Moves between states:
HR m QT
HR r LS
MJ m NZ
MJ r DL
CF m LS
CF r DQ
DT m LQ
DT r SQ
LS m RF
LS r NB
MH m HG
MH r BZ
FD m RP
FD r MQ
TQ m FG
TQ r TJ
HL m GS
HL r FC
NB m CF
NB r LS
TB m FB
TB r FG
NZ m BR
NZ r HQ
CT m NF
CT r LT
MM m FT
MM r FD
NQ m ZP
NQ r BS
MP m BQ
MP r SD
PZ m HQ
PZ r LT
BQ m NB
BQ r MP
SM m FC
SM r DP
FC m SN
FC r FM
FG m MM
FG r BR
DC m DP
DC r MB
FH m BF
FH r MS
LT m NZ
LT r DT
RN m MH
RN r FT
RP m MM
RP r TP
SD m FT
SD r BQ
MS m DZ
MS r DL
PC m BS
PC r RJ
JD m PC
JD r FG
TJ m SQ
TJ r RP
MQ m TP
MQ r TP
BS m GJ
BS r FB
FT m BZ
FT r MZ
DL m TR
DL r BR
HG m TG
HG r RN
TP m RP
TP r NF
QT m FM
QT r NB
GS m RF
GS r SN
LP m SM
LP r MS
DP m LP
DP r HM
TR m MS
TR r TB
SQ m HH
SQ r MM
GJ m NQ
GJ r PC
DM m RF
DM r FH
ZC m DP
ZC r FM
DZ m FH
DZ r TR
SN m HL
SN r SM
HM m MS
HM r MS
DQ m NB
DQ r HL
BZ m RN
BZ r MM
MB m FH
MB r BF
NF m MQ
NF r TG
LQ m LT
LQ r HH
RJ m TB
RJ r TD
FB m TB
FB r ZP
CZ m JD
CZ r TQ
TD m FB
TD r JD
ZP m TD
ZP r FB
BF m DM
BF r DZ
JB m PZ
JB r LQ
MZ m SD
MZ r ZC
FM m MP
FM r FC
TG m DT
TG r RN
BR m TQ
BR r MJ
HH m DT
HH r TJ
HQ m MJ
HQ r JB
RF m DC
RF r CF

In the rows, zero is written as 456.

The rows follow the links: the fewer symbols apart two states are, the more alike their rows tend to be.

Each row is also shifted at random along 3 hidden directions that mean nothing.

Rows in random order:
Each row is one state's numbers.
row 1: 587 295 336 327 422 659 365 284 275 297 606 561 495 467 675 523 333 589 486 310 555 692 468 357 238 298
row 2: 611 428 491 757 416 437 299 312 589 503 482 459 300 480 453 449 405 652 897 653 426 775 503 364 518 248
row 3: 332 389 399 617 460 630 336 651 541 566 559 397 311 804 903 459 211 475 556 469 405 191 239 741 359 378
row 4: 289 357 432 240 456 321 151 619 544 695 240 273 707 447 503 151 350 389 444 746 378 438 376 591 360 451
row 5: 356 525 484 360 523 601 63 438 585 666 411 508 828 362 388 551 562 417 196 461 494 516 371 300 531 547
row 6: 465 276 313 527 355 397 301 517 486 553 651 465 301 434 672 394 287 539 723 528 561 272 300 809 253 505
row 7: 412 348 573 368 311 700 287 518 485 764 476 646 498 301 435 500 604 646 439 270 505 504 436 442 692 520
row 8: 554 516 697 649 206 519 287 634 292 258 515 448 755 539 398 613 534 320 429 330 399 419 584 470 550 122
row 9: 200 517 437 583 520 501 359 584 669 542 282 240 377 865 741 302 340 403 255 537 231 257 315 557 392 373
row 10: 552 480 338 575 508 371 652 322 606 285 642 401 590 480 522 380 630 352 214 586 254 317 209 417 350 582
row 11: 351 597 584 293 177 470 600 459 473 214 451 265 646 583 370 847 710 377 378 441 674 444 501 567 478 595
row 12: 539 342 513 253 486 506 558 472 201 212 311 389 568 315 559 305 343 400 337 379 309 631 720 178 418 338
row 13: 548 406 685 501 142 385 446 683 222 203 390 490 686 389 261 478 667 393 320 227 330 379 714 488 567 157
row 14: 280 863 392 516 758 399 319 77 395 402 424 336 356 461 303 445 370 388 283 458 528 494 365 397 453 446
row 15: 314 605 587 294 226 404 644 414 483 197 437 236 593 537 355 814 665 415 391 519 664 460 548 555 424 632
row 16: 564 423 347 338 534 287 614 718 681 546 183 662 491 676 157 596 480 218 326 336 585 401 507 323 278 517
row 17: 421 350 467 121 327 315 846 430 367 566 441 712 298 415 249 229 595 536 408 393 397 421 599 669 566 341
row 18: 533 287 432 229 500 607 564 473 327 281 336 476 593 458 617 367 305 485 317 371 348 690 664 145 334 301
row 19: 334 680 466 301 458 459 749 350 256 204 546 188 419 399 456 691 440 364 573 571 644 397 490 497 465 702
row 20: 536 344 582 331 332 542 489 699 284 251 367 512 802 567 562 387 384 257 245 274 218 476 667 275 441 148
row 21: 389 216 408 383 414 210 266 510 572 620 163 186 394 231 532 -42 390 598 753 844 300 516 476 604 421 573
row 22: 278 742 452 297 578 367 269 294 550 523 180 325 565 547 198 365 458 392 234 535 518 615 461 280 466 357
row 23: 465 307 603 499 410 766 317 515 639 799 421 546 507 372 542 472 558 706 511 423 392 639 472 238 733 604
row 24: 529 473 392 384 605 256 599 655 687 568 156 614 429 614 181 564 459 257 429 337 569 470 536 262 300 532
row 25: 443 427 433 252 553 521 818 496 292 755 665 726 428 595 534 252 324 400 573 445 311 418 418 596 627 320
row 26: 611 417 560 711 310 464 246 455 658 488 448 520 538 709 437 487 496 553 688 480 413 736 459 350 527 111
row 27: 654 415 366 539 535 210 474 635 727 587 226 627 360 647 176 538 436 290 634 431 577 543 500 348 339 445
row 28: 404 498 517 140 341 458 731 509 234 123 425 320 631 398 447 612 479 349 267 385 516 466 631 388 372 545
row 29: 281 719 424 334 573 317 296 204 538 438 195 322 502 468 173 343 522 434 202 556 495 631 459 301 435 410
row 30: 574 364 416 300 534 580 508 370 156 203 445 519 484 347 573 472 325 492 327 245 442 571 670 231 329 356
row 31: 512 435 477 627 488 790 295 461 527 633 620 587 513 279 616 535 520 580 413 384 452 481 319 268 671 720
row 32: 626 459 515 758 248 422 231 343 485 367 520 461 407 450 348 531 489 625 699 476 498 683 530 466 513 171
row 33: 649 353 362 505 369 274 382 708 699 558 511 739 483 700 306 646 477 325 625 341 637 407 341 621 202 408
row 34: 631 425 380 606 609 459 486 404 611 474 646 385 731 326 662 363 535 344 358 734 244 377 216 323 395 718
row 35: 656 463 450 657 324 390 356 506 622 468 420 661 400 637 181 708 557 478 604 327 618 591 471 407 381 234
row 36: 288 731 406 317 623 444 151 303 472 562 387 442 676 466 250 463 473 370 228 453 571 517 383 427 455 457
row 37: 263 420 514 598 374 504 444 525 674 433 175 222 72 695 631 360 412 657 411 426 339 401 509 541 494 406
row 38: 482 633 674 586 296 634 549 574 224 482 765 521 583 608 521 683 520 444 704 452 451 483 459 601 737 278
row 39: 275 574 447 700 447 527 446 347 465 324 430 327 -32 583 590 518 419 620 359 284 519 210 434 623 460 464
row 40: 427 435 505 400 584 488 784 361 328 771 541 511 169 311 482 140 362 628 801 655 244 576 511 462 783 446
row 41: 411 367 567 430 470 644 522 463 393 807 531 643 319 303 449 357 503 638 622 368 426 558 515 465 778 494
row 42: 575 274 324 416 572 622 336 317 491 457 526 407 418 529 816 319 207 659 730 637 384 845 440 298 325 338
row 43: 595 339 603 307 210 356 554 682 207 181 288 490 677 356 309 370 565 325 221 251 291 430 738 372 466 191
row 44: 594 226 388 407 208 549 274 423 524 350 631 648 558 599 539 601 524 705 518 380 602 668 438 533 292 195
row 45: 410 476 421 189 406 469 903 559 96 461 758 757 535 440 391 514 488 317 337 202 498 180 507 769 504 316
row 46: 364 212 367 398 337 333 274 563 524 525 426 350 401 438 584 240 375 521 589 564 469 302 365 841 292 477
row 47: 513 207 321 449 416 406 266 332 498 496 507 370 270 328 615 222 284 708 830 705 491 625 393 605 283 486
row 48: 560 569 576 654 452 541 397 643 45 264 706 502 678 419 601 528 252 191 419 304 285 270 518 457 519 242
row 49: 646 574 274 719 726 316 464 507 460 572 573 665 216 519 335 667 221 242 858 413 660 360 330 447 289 571
row 50: 623 457 320 550 644 175 548 537 603 552 296 565 229 433 204 470 408 337 744 493 624 446 509 349 301 617
row 51: 298 517 399 707 423 475 433 339 433 346 420 325 -98 457 553 522 402 649 474 320 567 225 462 647 485 499
row 52: 578 495 368 454 635 242 585 588 586 496 296 652 327 554 226 631 387 237 485 308 646 374 470 337 309 594
row 53: 435 323 484 130 335 352 854 462 360 618 422 686 320 369 246 211 635 591 443 394 380 431 610 595 641 356
row 54: 342 452 476 351 478 696 73 516 354 813 607 597 690 219 460 513 426 432 378 388 603 318 330 567 535 606
row 55: 592 420 422 545 473 447 640 438 717 389 560 365 690 503 653 272 551 341 280 758 143 410 246 284 388 592
row 56: 386 724 630 529 261 508 536 439 375 258 573 200 552 475 456 812 568 428 565 556 596 490 483 530 529 504
row 57: 267 494 447 658 466 533 388 506 531 434 386 274 43 662 716 436 306 600 453 438 407 273 384 605 461 418
row 58: 481 381 510 566 434 771 254 494 532 669 505 586 551 322 544 558 558 587 379 374 477 480 390 284 662 638
row 59: 577 516 276 512 638 253 557 599 494 528 431 727 295 449 158 732 445 234 538 263 725 270 423 448 232 587
row 60: 609 363 402 511 447 423 570 383 679 366 636 485 712 412 522 482 681 418 191 540 300 320 228 418 372 631
row 61: 398 550 414 574 479 364 541 325 764 281 346 240 369 690 520 292 552 421 101 546 279 367 291 376 395 471
row 62: 524 668 313 536 639 526 544 435 567 383 757 496 837 725 670 528 493 190 87 519 310 275 50 376 322 512
row 63: 242 584 395 233 514 350 128 420 443 575 322 403 710 422 234 359 426 324 323 511 574 462 393 589 384 403
row 64: 341 685 651 481 313 503 543 401 366 254 563 238 543 486 425 874 606 469 540 504 653 435 430 572 557 541
row 65: 622 502 407 550 580 329 501 681 589 573 403 694 464 743 277 701 415 208 531 298 574 408 414 363 317 443
row 66: 344 505 321 374 542 332 162 494 289 624 530 380 539 262 471 315 270 346 574 590 541 248 277 771 287 549
row 67: 599 379 359 547 460 343 578 372 553 282 611 440 605 208 477 356 652 404 294 627 324 281 262 445 368 729
row 68: 534 292 298 267 539 661 438 347 209 215 624 617 431 413 652 592 312 539 334 203 596 579 561 338 234 374

Some states, each with its row:
TQ row 32
SN row 22
LS row 55
TR row 6
JD row 35
RJ row 49
ZP row 59
SQ row 13
QT row 34
CT row 28
JB row 30
BF row 51
HL row 29
NB row 60
HH row 48
PZ row 18
RN row 53
HR row 67
MZ row 7
MM row 38
DZ row 3
HQ row 68
SM row 63

Row, symbols taken left to right, then the row they reach:
row 26 r m r: row 44
row 46 r r r: row 42
row 39 r r r: row 47
row 40 m r: row 41
row 17 m m m: row 20
row 12 m: row 1
row 65 m r: row 50
row 14 m r: row 10
row 62 m r m: row 61
row 36 r r r: row 5
row 45 m: row 43

